Below are the code and all the weights of a small trained network. Each question names an input and a target symbol and asks about switching units off, where a switched-off unit gives its printed mean instead of its output.

import numpy as np


def w(rows, s, z=0):
    codes = np.array(rows[::2]) - 128.0
    scale = np.full(codes.shape[1], s)
    scale[-1] = z or s
    return codes * scale


def norm(h):
    return h / np.sqrt((h * h).mean(-1, keepdims=True) + 1e-5)


def f(y):
    return np.maximum(y, 0)


def softmax(a):
    e = np.exp(a - a.max(-1, keepdims=True))
    return e / e.sum(-1, keepdims=True)


def log_softmax(a):
    a = a - a.max(-1, keepdims=True)
    return a - np.log(np.exp(a).sum(-1, keepdims=True))


def net(x, mask):
    ids = ['ΘΣαζημξπτφψω'.index(c) for c in x.split()]
    T = len(ids)
    res = E[ids] + P[:T]
    u = 0
    for l in range(3):
        r = norm(res)
        for j in range(2):
            rows = slice(2 * j, 2 * j + 2)
            q, k, v = (r @ M[l][rows].T for M in (Q, K, V))
            z = softmax(np.where(np.tri(T) > 0, q @ k.T / 2**0.5, -1e9)) @ v
            o = O[l][rows]
            res = res + np.where(mask[u + j], z, o[:, -1]) @ o[:, :-1]
        u += 2
        y = f(norm(res) @ A[l][:, :-1].T + A[l][:, -1])
        res = res + np.where(mask[u : u + 4], y, B[l][:, -1]) @ B[l][:, :-1]
        u += 4
    return log_softmax(norm(res)[-1] @ U[:, :-1].T + U[:, -1])


Q, K, V, O, A, B = {}, {}, {}, {}, {}, {}
E = w([
[80,134,63,147,133,153,140,66,190],'Θ',
[130,40,171,102,119,244,115,190,125],'Σ',
[168,113,131,112,123,172,125,159,203],'α',
[184,123,251,111,245,59,202,155,164],'ζ',
[114,178,180,150,129,112,140,81,93],'η',
[66,88,90,138,209,124,182,125,44],'μ',
[66,55,69,117,75,122,193,160,104],'ξ',
[120,134,136,108,96,178,187,88,199],'π',
[169,87,144,151,155,42,85,229,93],'τ',
[87,86,182,178,116,168,138,131,206],'φ',
[156,135,96,98,101,143,168,34,176],'ψ',
[144,71,77,120,120,64,103,90,99],'ω',
],0.021)
P = w([
[123,165,124,227,198,157,181,151,199],'0',
[92,106,104,95,152,121,169,99,185],'1',
[95,125,105,176,38,128,165,113,111],'2',
[252,78,204,113,222,150,73,95,159],'3',
[107,116,132,50,129,87,115,120,181],'4',
[123,121,86,141,66,104,136,128,95],'5',
],0.02)
Q[0] = w([
[182,46,108,96,148,111,93,93,232],'L0H1',
[131,125,163,139,142,180,208,134,152],'L0H1',
[162,112,148,162,221,50,166,146,125],'L0H2',
[118,163,106,113,96,160,131,221,9],'L0H2',
],0.013)
K[0] = w([
[69,109,101,6,129,74,111,151,170],'L0H1',
[90,129,164,130,112,151,205,136,182],'L0H1',
[129,100,129,93,173,16,182,148,98],'L0H2',
[187,132,121,187,130,180,147,147,51],'L0H2',
],0.013)
V[0] = w([
[143,102,133,163,134,211,146,109,122],'L0H1',
[2,121,102,94,59,151,94,111,59],'L0H1',
[145,13,96,135,137,31,149,161,121],'L0H2',
[177,172,166,176,135,122,92,67,81],'L0H2',
],0.01)
O[0] = w([
[117,161,170,104,148,186,119,42,77,164],'L0H1',
[111,2,114,110,162,90,108,147,146,65],'L0H1',
[14,217,243,140,81,201,100,85,89,132],'L0H2',
[174,166,104,112,137,130,207,79,35,1],'L0H2',
],0.0086,0.0062)
A[0] = w([
[164,103,232,219,108,50,164,91,33,3],'L0N1',
[2,171,43,109,138,33,137,103,62,214],'L0N2',
[97,85,199,121,137,232,184,224,36,35],'L0N3',
[183,108,171,165,244,207,120,156,144,23],'L0N4',
],0.0093,0.0042)
B[0] = w([
[159,61,56,158,214,206,105,111,197,170],'L0N1',
[134,219,65,189,190,136,101,76,68,254],'L0N2',
[249,185,167,153,128,147,69,90,123,163],'L0N3',
[121,99,101,136,91,102,184,92,38,209],'L0N4',
],0.015,0.0057)
Q[1] = w([
[205,127,83,171,55,153,78,162,170],'L1H1',
[177,59,137,121,162,127,56,10,111],'L1H1',
[129,119,47,148,57,161,172,54,104],'L1H2',
[123,188,40,6,29,177,72,169,122],'L1H2',
],0.012)
K[1] = w([
[136,106,119,119,45,136,107,196,150],'L1H1',
[81,170,142,37,122,77,84,94,128],'L1H1',
[194,118,124,96,125,113,151,107,171],'L1H2',
[168,102,120,101,82,55,80,252,181],'L1H2',
],0.015)
V[1] = w([
[108,117,159,144,10,12,79,103,156],'L1H1',
[130,170,48,86,121,119,135,70,28],'L1H1',
[51,132,126,80,113,92,125,1,123],'L1H2',
[169,143,102,169,220,207,161,91,127],'L1H2',
],0.0069)
O[1] = w([
[98,129,115,211,133,137,154,37,168,103],'L1H1',
[85,183,134,2,116,53,64,126,105,139],'L1H1',
[132,159,166,129,100,120,152,48,75,192],'L1H2',
[172,135,188,157,147,27,92,213,163,254],'L1H2',
],0.0093,0.0087)
A[1] = w([
[178,86,54,107,129,105,172,143,156,245],'L1N1',
[47,97,124,114,105,154,253,150,97,70],'L1N2',
[74,163,95,172,130,141,172,191,40,2],'L1N3',
[53,115,106,184,77,120,100,170,78,182],'L1N4',
],0.015,0.0063)
B[1] = w([
[116,118,119,130,133,175,111,133,47,254],'L1N1',
[84,144,163,105,155,133,180,172,59,139],'L1N2',
[35,62,147,66,6,189,89,138,66,146],'L1N3',
[177,73,147,159,85,86,201,178,92,174],'L1N4',
],0.019,0.0099)
Q[2] = w([
[134,173,211,108,168,130,96,111,132],'L2H1',
[126,253,112,155,94,128,175,123,124],'L2H1',
[168,93,118,105,152,119,108,42,140],'L2H2',
[121,150,179,125,148,102,48,152,114],'L2H2',
],0.016)
K[2] = w([
[151,159,195,26,134,113,93,124,197],'L2H1',
[131,213,190,226,157,82,145,124,14],'L2H1',
[72,138,90,94,155,120,90,93,255],'L2H2',
[114,209,193,177,183,40,76,184,108],'L2H2',
],0.011)
V[2] = w([
[174,120,147,90,95,49,215,4,165],'L2H1',
[88,235,42,135,144,181,117,29,254],'L2H1',
[212,16,150,68,23,215,56,121,99],'L2H2',
[254,165,57,221,30,142,130,42,50],'L2H2',
],0.0065)
O[2] = w([
[142,158,137,167,51,101,161,206,80,45],'L2H1',
[135,171,147,203,250,145,68,164,137,67],'L2H1',
[166,139,185,34,66,92,146,102,185,90],'L2H2',
[190,89,111,133,116,99,41,90,144,254],'L2H2',
],0.013,0.0062)
A[2] = w([
[111,132,80,4,127,163,200,196,150,82],'L2N1',
[107,141,170,99,159,47,159,193,214,11],'L2N2',
[54,70,16,86,103,103,141,83,145,73],'L2N3',
[96,119,74,131,56,51,85,138,112,2],'L2N4',
],0.016,0.0065)
B[2] = w([
[198,156,191,144,249,118,125,118,126,167],'L2N1',
[84,65,137,175,107,123,176,90,90,145],'L2N2',
[151,212,51,131,141,132,110,98,106,254],'L2N3',
[102,147,118,108,152,187,163,181,176,196],'L2N4',
],0.021,0.0081)
U = w([
[94,76,80,151,188,152,94,147,128,80],'Θ',
[179,35,111,95,134,204,144,114,140,9],'Σ',
[128,152,161,114,108,231,70,163,185,114],'α',
[101,134,152,149,134,125,213,92,91,101],'ζ',
[199,187,131,188,117,3,102,177,104,51],'η',
[75,150,166,137,106,140,63,112,72,50],'μ',
[149,78,63,109,128,41,166,169,62,83],'ξ',
[178,179,161,136,172,118,154,137,213,143],'π',
[87,124,144,72,72,131,111,164,85,207],'τ',
[102,80,127,152,96,96,134,123,163,253],'φ',
[155,154,127,104,91,56,130,46,151,158],'ψ',
[123,202,119,194,109,153,181,190,136,108],'ω',
],0.019,0.008)

Each question gives the input, a string of symbols that net reads in full, and the target symbol t.
The units are the heads (2 rows each of Q, K, V and O) and the neurons (one row each of A and B). Each row of codes is followed by its name. A weight is (code - 128) times the scale printed after its matrix; where a second scale follows, it is the last column's (O, A, B and U).
mask holds one flag per unit, layer by layer, with each layer's heads first. A switched-off unit (its flag False) gives its mean, the last column of its rows in O or B, instead of its output. The means were averaged over made-up inputs and are rounded, as every weight is.
A unit's drop is (log p(t) with every unit on - log p(t) with that unit switched off) / (log p(t) with every unit on - log p(t) with every unit switched off).
The circuit of an input: a set's keep is (log p(t) with only the set's units on - log p(t) with every unit switched off) / (log p(t) with every unit on - log p(t) with every unit switched off). Starting from the 12 units with the biggest drops (on a tie, the unit counted first), units are removed one at a time, each time the one whose removal leaves the highest keep (on an exact tie, the one counted first), for as long as the keep stays at least 0.8.
circuit, biggest first: the units of the circuit, biggest drop first
unit that matters most: the unit with the biggest drop
top k neurons: the k neurons with the biggest drops, biggest first
top k neurons in layer l: the k neurons of layer l with the biggest drops, biggest first
which heads matter: for each layer, one digit per head in row order, 1 if its drop is at least 0.15 and else 0, layers parted by /
input Θ ψ μ ψ π, target π: which heads matter : 00 / 01 / 01
input Θ η ω ψ ψ ζ, target π: circuit, biggest first : L0N1; L0H2; L1N1
input Θ φ Θ μ, target ζ: unit that matters most : L2H2
input ω ψ ψ π, target η: circuit, biggest first : L2H1; L0N4
input η π π ψ, target Σ: circuit, biggest first : L0N2; L2N3
input ψ ψ ψ Σ, target η: top 2 neurons in layer 0 : L0N4; L0N1
input ξ Θ η, target Θ: which heads matter : 00 / 00 / 00
input Θ ζ φ ξ, target ω: circuit, biggest first : L0H2; L2H2; L1N1
input ζ ψ ψ ω η, target η: circuit, biggest first : L1N1; L2H1
input ω μ ψ Θ, target τ: top 3 neurons : L0N4; L0N2; L1N3
input Σ α φ Σ ξ μ, target μ: top 2 neurons in layer 0 : L0N3; L0N2
input ψ τ ψ Θ, target α: which heads matter : 11 / 00 / 00
input ψ ψ μ ψ Θ ψ, target ω: which heads matter : 11 / 10 / 10
input ψ ψ ξ μ, target η: circuit, biggest first : L2H1
input η ψ Θ α, target η: circuit, biggest first : L0N4; L2H1
input π φ ξ ξ, target ζ: top 3 neurons : L0N3; L0N4; L1N1
input ψ α ψ Θ, target π: circuit, biggest first : L0H2; L1N1; L2H2
input φ ω μ π, target μ: circuit, biggest first : L0H2; L2N4
input Θ ζ τ ψ φ π, target ζ: top 3 neurons : L1N2; L0N2; L0N3
input ψ ξ ψ ψ, target φ: which heads matter : 11 / 00 / 00
input Σ ξ π, target ζ: unit that matters most : L1N2
input μ ψ Θ, target ω: which heads matter : 00 / 10 / 10
input Θ π ω ψ τ, target τ: top 2 neurons in layer 1 : L1N4; L1N3
input η ψ ψ ψ η, target η: which heads matter : 01 / 00 / 10
input Θ Θ φ μ η Σ, target α: top 2 neurons in layer 0 : L0N3; L0N2
input ξ ω ω ξ, target μ: top 2 neurons : L0N3; L0N4
